Look-ups in named tables: a row name and a column name give one cell, copied from the table.

Table Levizo
,Pepebup,Lige,Dede,Reso,Kuvumil,Sukipo
Sidip,127,58,172,177,116,113
Nidega,127,141,72,76,138,193
Gorif,110,127,215,216,155,130
Sug,130,113,160,166,162,193

Reso of Sidip = 177
Dede of Sug = 160
Kuvumil of Gorif = 155
Kuvumil of Nidega = 138
Dede of Nidega = 72
Lige of Nidega = 141
Sukipo of Gorif = 130
Which row has the largest Pepebup? Sug

Givesif
|  | Bom | Lub | Daka | Vemo | Vin | Pofu | Momu |
|---|---|---|---|---|---|---|---|
| Rurono | 8.87 | -1.45 | 82.36 | 5.76 | 25.61 | -38.78 | -7.37 |
| Nibafa | -26.08 | 4.14 | 12.27 | 10.08 | 2.39 | 36.63 | -11.10 |
| Bib | -60.50 | 9.98 | 35.86 | 5.57 | -12.56 | 35.83 | 2.06 |
| Peve | 42.10 | -22.94 | -45.77 | -11.27 | -6.54 | 14.02 | 1.59 |
| Kif | 1.00 | 0.37 | -80.50 | 2.45 | -1.89 | 36.30 | 0.64 |
| Sem | 52.15 | 44.72 | -66.41 | 26.62 | 8.14 | -14.91 | -7.18 |
| Bimatom | 29.58 | -5.50 | -73.93 | 3.19 | -14.43 | 61.62 | 0.22 |
| Tetop | 23.74 | 53.76 | -59.35 | -0.04 | -8.36 | -17.52 | 3.01 |
| Bab | -44.05 | 13.70 | -35.73 | -11.51 | 5.74 | -17.48 | 1.16 |
| Fuzitef | 58.85 | -19.65 | -20.07 | -2.69 | 13.63 | -6.73 | -0.19 |
| Nava | -11.39 | -27.73 | 93.24 | 13.25 | -3.67 | 38.85 | -8.67 |

Peve, Pofu: 14.02
Bib, Lub: 9.98
Nava, Vin: -3.67
Tetop, Vemo: -0.04
Nava, Bom: -11.39
Fuzitef, Pofu: -6.73
Kif, Vemo: 2.45
Sem, Momu: -7.18
Fuzitef, Vin: 13.63
Nibafa, Bom: -26.08
Tetop, Pofu: -17.52
Bimatom, Daka: -73.93
Nava, Momu: -8.67
Bib, Vemo: 5.57
Nibafa, Pofu: 36.63
Nibafa, Lub: 4.14

Sufa:
         Rege  Forovom
Fid        88      110
Fuvaz     115       84
Kek       122      210
Rotiru     85      107
Siku      127       97
Ralutok   131      141
Ruf       133      145
Sok         5      120
Vaf       118      101
Kap       243      138
Gidam     134       56
Fuzuz      89       32

Forovom of Fuzuz = 32
Rege of Ruf = 133
Forovom of Gidam = 56
Forovom of Sok = 120
Rege of Kek = 122
Rege of Gidam = 134
Rege of Rotiru = 85
Rege of Fuzuz = 89
Forovom of Siku = 97
Rege of Sok = 5
Forovom of Kap = 138
Forovom of Ruf = 145
Forovom of Vaf = 101
Rege of Vaf = 118
Rege of Siku = 127
Forovom of Rotiru = 107
Forovom of Ralutok = 141
Forovom of Fuvaz = 84
Rege of Fid = 88
Row with the largest Forovom: Kek

Kozez =
fields: Monos, Lutiki, Livos, Vuvi, Fup, Pina, Ravobes, Kosu, Kogoko
Vivite: [46, 74, 11, 47, 69, 114, 42, 146, 58]
Zovin: [88, 73, 61, 122, 58, 140, 56, 90, 40]
Mub: [63, 113, 108, 40, 198, 163, 102, 59, 99]

Zovin, Monos => 88
Vivite, Livos => 11
Vivite, Kosu => 146
Vivite, Fup => 69
Zovin, Livos => 61
Vivite, Ravobes => 42
Zovin, Kosu => 90
Zovin, Fup => 58
Vivite, Monos => 46
Vivite, Lutiki => 74
Zovin, Lutiki => 73
Mub, Monos => 63
Mub, Kosu => 59
Vivite, Pina => 114
Zovin, Ravobes => 56
Mub, Kogoko => 99
Zovin, Vuvi => 122
Mub, Ravobes => 102

Buri:
|  | Nusu | Tis | Fidagu | Pudip |
|---|---|---|---|---|
| Pegofi | 197 | 194 | 142 | 194 |
| Nudirup | 153 | 135 | 14 | 135 |
| Tatuma | 43 | 23 | 254 | 23 |
| Ril | 142 | 148 | 164 | 148 |
| Bug | 68 | 21 | 62 | 21 |

Nusu of Nudirup: 153
Nusu of Tatuma: 43
Pudip of Ril: 148
Nusu of Bug: 68
Nusu of Ril: 142
Tis of Bug: 21
Pudip of Nudirup: 135
Nusu of Pegofi: 197
Which row has the largest Pudip? Pegofi

Biresa:
	Munok	Fuzel	Fetu	Sorudef	Nekon	Duz	Lisiruz	Folizo	Lunet	Kevon
Vep	41	72	60	203	10	41	31	63	42	47
Modo	31	42	130	79	8	31	31	41	34	43
Pilu	31	50	69	181	31	41	52	63	46	43

Pilu, Duz => 41
Vep, Nekon => 10
Vep, Sorudef => 203
Vep, Fetu => 60
Pilu, Lisiruz => 52
Vep, Duz => 41
Modo, Folizo => 41
Pilu, Fuzel => 50
Pilu, Sorudef => 181
Modo, Nekon => 8
Pilu, Folizo => 63
Vep, Lisiruz => 31
Vep, Fuzel => 72
Modo, Munok => 31

